Below are the code and all the weights of a small trained network. Each question names an input and a class and asks about switching units off, where a switched-off unit gives its printed mean instead of its output.

import numpy as np


def w(rows, s, z=0):
    codes = np.array(rows[::2]) - 128.0
    scale = np.full(codes.shape[1], s)
    scale[-1] = z or s
    return codes * scale


def norm(h):
    return h / np.sqrt((h * h).mean(-1, keepdims=True) + 1e-5)


def f(y):
    return np.maximum(y, 0)


def log_softmax(a):
    a = a - a.max(-1, keepdims=True)
    return a - np.log(np.exp(a).sum(-1, keepdims=True))


def net(x, mask):
    res = np.array(x, float).reshape(1, 4) / 4 @ E
    u = 0
    for l in range(3):
        y = f(norm(res) @ A[l][:, :-1].T + A[l][:, -1])
        res = res + np.where(mask[u : u + 10], y, B[l][:, -1]) @ B[l][:, :-1]
        u += 10
    return log_softmax(norm(res)[-1] @ U[:, :-1].T + U[:, -1])


A, B = {}, {}
E = w([
[227,118,165,144,127,35,160,127,156],'x0',
[112,171,232,132,167,155,45,166,58],'x1',
[128,202,181,189,76,190,225,111,93],'x2',
[1,48,112,34,200,111,176,55,119],'x3',
],0.0033)
A[0] = w([
[128,170,170,36,187,216,17,155,57,133],'L0N0',
[121,77,104,187,28,162,108,137,187,68],'L0N1',
[97,233,157,113,42,117,202,94,196,122],'L0N2',
[158,146,159,216,145,164,91,117,97,201],'L0N3',
[81,106,42,44,69,60,137,107,206,138],'L0N4',
[161,108,124,86,185,77,166,143,74,177],'L0N5',
[104,250,191,158,120,198,166,98,41,47],'L0N6',
[127,107,119,155,119,160,227,94,145,174],'L0N7',
[142,135,111,60,99,125,176,118,119,9],'L0N8',
[241,68,126,69,101,3,3,140,149,172],'L0N9',
],0.0037,0.0014)
B[0] = w([
[124,111,124,33,135,85,167,104,153,252],'L0N0',
[136,112,79,142,66,110,142,116,138,167],'L0N1',
[142,34,124,125,202,92,3,177,93,213],'L0N2',
[105,132,78,140,120,115,225,177,206,211],'L0N3',
[133,88,167,174,152,166,122,119,191,244],'L0N4',
[121,115,119,151,165,118,87,110,169,180],'L0N5',
[161,158,160,122,93,103,167,66,110,241],'L0N6',
[170,102,88,113,154,150,62,80,21,220],'L0N7',
[143,69,106,129,34,213,161,113,109,147],'L0N8',
[115,152,120,169,110,71,135,105,43,252],'L0N9',
],0.0043,0.0034)
A[1] = w([
[59,180,129,75,62,168,164,154,39,218],'L1N0',
[142,157,165,202,50,220,175,56,46,56],'L1N1',
[63,85,186,57,88,106,53,43,130,204],'L1N2',
[73,146,152,120,178,117,157,115,188,107],'L1N3',
[226,155,122,188,106,128,102,145,49,103],'L1N4',
[159,101,195,89,201,65,103,187,91,63],'L1N5',
[169,210,102,151,29,96,114,184,161,137],'L1N6',
[159,64,120,123,162,64,105,182,214,133],'L1N7',
[110,97,134,255,90,168,135,123,144,112],'L1N8',
[93,135,102,110,188,160,122,162,145,8],'L1N9',
],0.0043,0.0015)
B[1] = w([
[182,128,140,175,217,57,139,69,158,202],'L1N0',
[168,162,83,153,193,24,53,133,86,212],'L1N1',
[230,125,150,187,103,89,61,116,193,252],'L1N2',
[122,139,216,37,87,91,98,212,187,169],'L1N3',
[94,111,96,66,116,71,104,182,138,226],'L1N4',
[161,127,82,170,118,167,86,136,74,189],'L1N5',
[17,155,157,131,90,105,192,204,157,218],'L1N6',
[108,194,89,180,108,208,101,124,39,195],'L1N7',
[111,55,93,87,172,175,107,76,101,174],'L1N8',
[104,154,152,3,226,72,23,179,208,148],'L1N9',
],0.004,0.0042)
A[2] = w([
[119,152,148,120,156,140,165,91,101,133],'L2N0',
[144,64,137,106,121,122,177,65,148,108],'L2N1',
[125,149,129,178,109,99,120,135,178,150],'L2N2',
[122,129,203,146,96,126,129,98,141,181],'L2N3',
[168,199,176,119,144,108,130,179,134,193],'L2N4',
[142,105,85,115,81,132,95,118,125,179],'L2N5',
[126,132,127,70,137,130,124,165,164,17],'L2N6',
[140,139,113,141,83,117,150,255,149,64],'L2N7',
[87,108,92,165,146,107,116,183,165,175],'L2N8',
[155,78,104,85,115,166,103,118,176,246],'L2N9',
],0.0068,0.0013)
B[2] = w([
[215,164,105,190,139,75,147,138,100,159],'L2N0',
[153,201,73,182,112,201,167,206,92,219],'L2N1',
[99,152,253,30,73,148,119,152,78,200],'L2N2',
[46,192,94,94,63,245,163,165,241,165],'L2N3',
[96,51,90,100,103,212,124,104,152,250],'L2N4',
[106,181,170,152,189,174,199,49,141,222],'L2N5',
[80,93,195,112,152,107,21,171,163,161],'L2N6',
[16,215,71,57,49,118,204,192,39,252],'L2N7',
[131,186,218,44,144,151,180,203,91,231],'L2N8',
[112,39,116,184,17,161,156,188,162,243],'L2N9',
],0.0042,0.0038)
U = w([
[48,227,143,56,2,102,205,241,49,131],'0',
[69,51,199,47,106,149,40,168,241,116],'1',
[137,231,226,71,126,178,200,78,237,6],'2',
[211,147,115,172,185,24,85,71,50,227],'3',
[120,64,54,215,81,239,238,128,177,118],'4',
],0.0084,0.0022)

Each question gives the input, the list of numbers given to net, and the class t.
The units are the neurons (one row each of A and B). Each row of codes is followed by its name. A weight is (code - 128) times the scale printed after its matrix; where a second scale follows, it is the last column's (A, B and U).
mask holds one flag per neuron, layer by layer. A switched-off neuron (its flag False) gives its mean, the last column of its row in B, instead of its output. The means were averaged over made-up inputs and are rounded, as every weight is.
A unit's drop is (log p(t) with every unit on - log p(t) with that unit switched off) / (log p(t) with every unit on - log p(t) with every unit switched off).
The circuit of an input: a set's keep is (log p(t) with only the set's units on - log p(t) with every unit switched off) / (log p(t) with every unit on - log p(t) with every unit switched off). Starting from the 12 units with the biggest drops (on a tie, the unit counted first), units are removed one at a time, each time the one whose removal leaves the highest keep (on an exact tie, the one counted first), for as long as the keep stays at least 0.8.
circuit, biggest first: the units of the circuit, biggest drop first
most important unit: the unit with the biggest drop
top k neurons: the k neurons with the biggest drops, biggest first
top k neurons in layer l: the k neurons of layer l with the biggest drops, biggest first
input [1,5,6,0], class 3: circuit, biggest first -> (L1N1; L2N7)
input [-3,7,4,-3], class 2: circuit, biggest first -> (L1N0; L0N0; L2N7)
input [-3,-4,-1,6], class 4: top 3 neurons -> (L2N1; L2N9; L1N4)
input [0,-4,-7,-1], class 3: most important unit -> L0N9
input [-1,2,3,-1], class 3: top 4 neurons in layer 1 -> (L1N1; L1N0; L1N3; L1N2)
input [0,-1,5,8], class 4: top 2 neurons -> (L0N9; L2N1)
input [3,-3,-2,2], class 4: top 2 neurons -> (L0N4; L1N1)
input [6,-3,-7,-3], class 0: top 2 neurons -> (L0N7; L0N2)
input [2,8,8,1], class 2: top 3 neurons in layer 2 -> (L2N3; L2N7; L2N4)
input [-4,-4,-5,0], class 4: top 3 neurons in layer 2 -> (L2N9; L2N5; L2N6)
input [5,6,5,3], class 2: top 2 neurons -> (L2N3; L0N9)
input [-6,2,2,8], class 1: top 3 neurons in layer 1 -> (L1N3; L1N9; L1N2)
input [-3,7,8,8], class 2: top 4 neurons -> (L2N3; L0N9; L0N0; L1N3)
input [5,1,6,7], class 3: most important unit -> L0N7
input [2,4,1,1], class 2: top 3 neurons in layer 0 -> (L0N6; L0N2; L0N4)
input [-8,6,6,-1], class 2: top 2 neurons in layer 2 -> (L2N3; L2N4)
input [6,0,5,6], class 4: top 3 neurons in layer 1 -> (L1N1; L1N0; L1N7)
input [5,-3,-6,5], class 4: top 4 neurons -> (L1N1; L0N4; L2N9; L1N0)
input [3,-6,-8,7], class 4: top 2 neurons -> (L2N1; L1N7)
input [3,4,2,4], class 2: most important unit -> L0N2
